Below are the code and all the weights of a small trained network. Each question names an input and a class and asks about switching units off, where a switched-off unit gives its printed mean instead of its output.

import numpy as np


def w(rows, s, z=0):
    codes = np.array(rows[::2]) - 128.0
    scale = np.full(codes.shape[1], s)
    scale[-1] = z or s
    return codes * scale


def norm(h):
    return h / np.sqrt((h * h).mean(-1, keepdims=True) + 1e-5)


def f(y):
    return np.maximum(y, 0)


def log_softmax(a):
    a = a - a.max(-1, keepdims=True)
    return a - np.log(np.exp(a).sum(-1, keepdims=True))


def net(x, mask):
    res = np.array(x, float).reshape(1, 6) / 4 @ E
    u = 0
    for l in range(3):
        y = f(norm(res) @ A[l][:, :-1].T + A[l][:, -1])
        res = res + np.where(mask[u : u + 11], y, B[l][:, -1]) @ B[l][:, :-1]
        u += 11
    return log_softmax(norm(res)[-1] @ U[:, :-1].T + U[:, -1])


A, B = {}, {}
E = w([
[175,72,71,223,169,192],'x0',
[54,136,132,135,32,44],'x1',
[94,91,32,144,174,56],'x2',
[142,72,148,57,92,137],'x3',
[24,77,189,195,217,177],'x4',
[102,192,134,95,3,209],'x5',
],0.0051)
A[0] = w([
[131,192,90,134,166,165,132],'0.n0',
[145,169,111,161,147,91,81],'0.n1',
[122,125,87,105,143,100,180],'0.n2',
[81,147,190,71,166,60,146],'0.n3',
[175,110,68,116,162,114,45],'0.n4',
[150,137,105,100,181,117,200],'0.n5',
[249,142,171,143,81,134,3],'0.n6',
[105,149,111,105,68,104,122],'0.n7',
[157,65,113,227,139,198,163],'0.n8',
[123,174,120,147,138,105,166],'0.n9',
[163,149,84,156,158,109,96],'0.n10',
],0.012,0.0025)
B[0] = w([
[156,195,229,93,128,99,179],'0.n0',
[119,92,118,172,109,98,167],'0.n1',
[218,7,151,200,198,224,189],'0.n2',
[72,87,157,151,141,129,237],'0.n3',
[63,2,142,53,157,168,194],'0.n4',
[164,91,102,135,148,71,206],'0.n5',
[238,202,141,29,131,46,211],'0.n6',
[134,127,149,237,82,226,215],'0.n7',
[136,244,40,123,199,212,253],'0.n8',
[89,182,78,176,187,53,172],'0.n9',
[43,76,204,127,61,60,186],'0.n10',
],0.0057,0.0062)
A[1] = w([
[237,136,82,164,2,149,202],'1.n0',
[237,171,251,88,191,93,132],'1.n1',
[42,59,194,112,59,152,62],'1.n2',
[197,126,87,110,64,167,209],'1.n3',
[93,81,74,221,132,28,140],'1.n4',
[159,38,121,59,148,133,96],'1.n5',
[147,128,97,161,137,54,8],'1.n6',
[86,80,73,76,152,114,30],'1.n7',
[171,206,197,76,183,178,250],'1.n8',
[37,148,228,127,108,114,85],'1.n9',
[63,239,99,36,121,183,252],'1.n10',
],0.0081,0.0016)
B[1] = w([
[106,141,15,140,86,103,232],'1.n0',
[93,181,99,39,149,64,247],'1.n1',
[145,115,84,73,85,226,196],'1.n2',
[205,216,79,141,118,116,199],'1.n3',
[183,97,236,152,92,110,229],'1.n4',
[173,96,86,133,168,158,194],'1.n5',
[150,44,189,184,129,37,155],'1.n6',
[165,116,191,77,165,165,163],'1.n7',
[48,121,141,230,219,3,253],'1.n8',
[78,145,173,81,101,194,198],'1.n9',
[106,74,110,173,158,107,226],'1.n10',
],0.0064,0.0059)
A[2] = w([
[2,114,215,50,134,198,79],'2.n0',
[144,7,59,68,149,147,23],'2.n1',
[95,96,105,131,160,192,214],'2.n2',
[79,237,50,160,18,99,114],'2.n3',
[62,86,217,54,93,230,14],'2.n4',
[220,141,105,90,155,75,6],'2.n5',
[214,144,174,62,140,28,63],'2.n6',
[66,62,90,80,220,84,189],'2.n7',
[206,95,61,57,196,98,92],'2.n8',
[183,109,179,158,189,104,96],'2.n9',
[155,156,72,152,108,103,189],'2.n10',
],0.0068,0.0022)
B[2] = w([
[89,242,171,90,118,134,204],'2.n0',
[115,114,174,8,180,158,180],'2.n1',
[200,150,158,133,197,162,199],'2.n2',
[140,29,85,126,84,183,234],'2.n3',
[131,188,201,99,90,184,189],'2.n4',
[172,205,157,116,138,130,179],'2.n5',
[120,239,118,142,180,63,203],'2.n6',
[132,132,93,111,3,216,255],'2.n7',
[216,102,192,59,49,82,216],'2.n8',
[91,53,83,110,51,111,199],'2.n9',
[52,70,98,96,56,155,191],'2.n10',
],0.0074,0.0055)
U = w([
[125,119,20,151,4,165,156],'0',
[34,194,156,135,186,72,1],'1',
[57,172,215,84,77,206,182],'2',
[196,214,78,37,119,29,175],'3',
[117,167,50,218,235,209,110],'4',
[196,21,140,34,185,148,169],'5',
[93,39,185,219,106,48,91],'6',
],0.015,0.0029)

Each question gives the input, the list of numbers given to net, and the class t.
The units are the neurons (one row each of A and B). Each row of codes is followed by its name. A weight is (code - 128) times the scale printed after its matrix; where a second scale follows, it is the last column's (A, B and U).
mask holds one flag per neuron, layer by layer. A switched-off neuron (its flag False) gives its mean, the last column of its row in B, instead of its output. The means were averaged over made-up inputs and are rounded, as every weight is.
A unit's drop is (log p(t) with every unit on - log p(t) with that unit switched off) / (log p(t) with every unit on - log p(t) with every unit switched off).
The circuit of an input: a set's keep is (log p(t) with only the set's units on - log p(t) with every unit switched off) / (log p(t) with every unit on - log p(t) with every unit switched off). Starting from the 12 units with the biggest drops (on a tie, the unit counted first), units are removed one at a time, each time the one whose removal leaves the highest keep (on an exact tie, the one counted first), for as long as the keep stays at least 0.8.
circuit, biggest first: the units of the circuit, biggest drop first
top k neurons: the k neurons with the biggest drops, biggest first
k most important neurons of layer l: the k neurons of layer l with the biggest drops, biggest first
drop of u: that unit's drop, to one decimal
input [-5,-7,-8,-5,-1,-6], class 3: circuit, biggest first : (1.n1)
input [6,-3,-1,8,0,3], class 3: circuit, biggest first : (0.n6; 1.n3)
input [-3,7,5,4,-6,-2], class 0: 2 most important neurons of layer 1 : (1.n0; 1.n8)
input [-3,2,-4,-6,8,-7], class 2: 3 most important neurons of layer 2 : (2.n0; 2.n6; 2.n7)
input [-3,4,-3,1,-1,-7], class 6: top 3 neurons : (1.n4; 0.n4; 0.n0)
input [-1,-5,-7,-7,5,1], class 1: top 2 neurons : (0.n0; 1.n8)
input [-3,5,6,-4,1,2], class 6: 2 most important neurons of layer 0 : (0.n9; 0.n4)
input [-2,-2,6,-4,8,-3], class 6: top 2 neurons : (1.n4; 2.n9)
input [1,0,8,6,3,6], class 5: 2 most important neurons of layer 1 : (1.n8; 1.n9)
input [-3,-2,7,-4,-3,5], class 0: top 2 neurons : (0.n7; 1.n0)
input [4,-8,7,5,-7,6], class 3: top 2 neurons : (0.n6; 1.n3)
input [0,-5,-6,0,3,-1], class 4: top 2 neurons : (0.n8; 1.n8)
input [-2,2,-3,-6,3,-5], class 6: 2 most important neurons of layer 0 : (0.n9; 0.n4)
input [0,7,-7,-5,-5,1], class 0: top neuron : (0.n7)
input [-5,-3,-6,-2,0,1], class 3: top 2 neurons : (0.n6; 1.n1)
input [0,-5,6,-8,-1,-8], class 5: top 2 neurons : (0.n4; 1.n8)
input [-6,-7,3,-8,4,-1], class 1: top 2 neurons : (0.n0; 1.n1)
input [3,3,7,-4,5,0], class 6: 2 most important neurons of layer 0 : (0.n10; 0.n7)
input [-4,3,8,1,-2,-7], class 5: drop of 2.n1 : 0.2
input [6,2,-5,1,4,-6], class 4: circuit, biggest first : (0.n8)
input [7,2,-7,8,7,5], class 4: drop of 0.n8 : 0.5
input [7,7,-4,-6,5,6], class 4: drop of 0.n8 : 0.2
input [6,-5,3,-7,-1,-6], class 5: drop of 2.n6 : 0.0
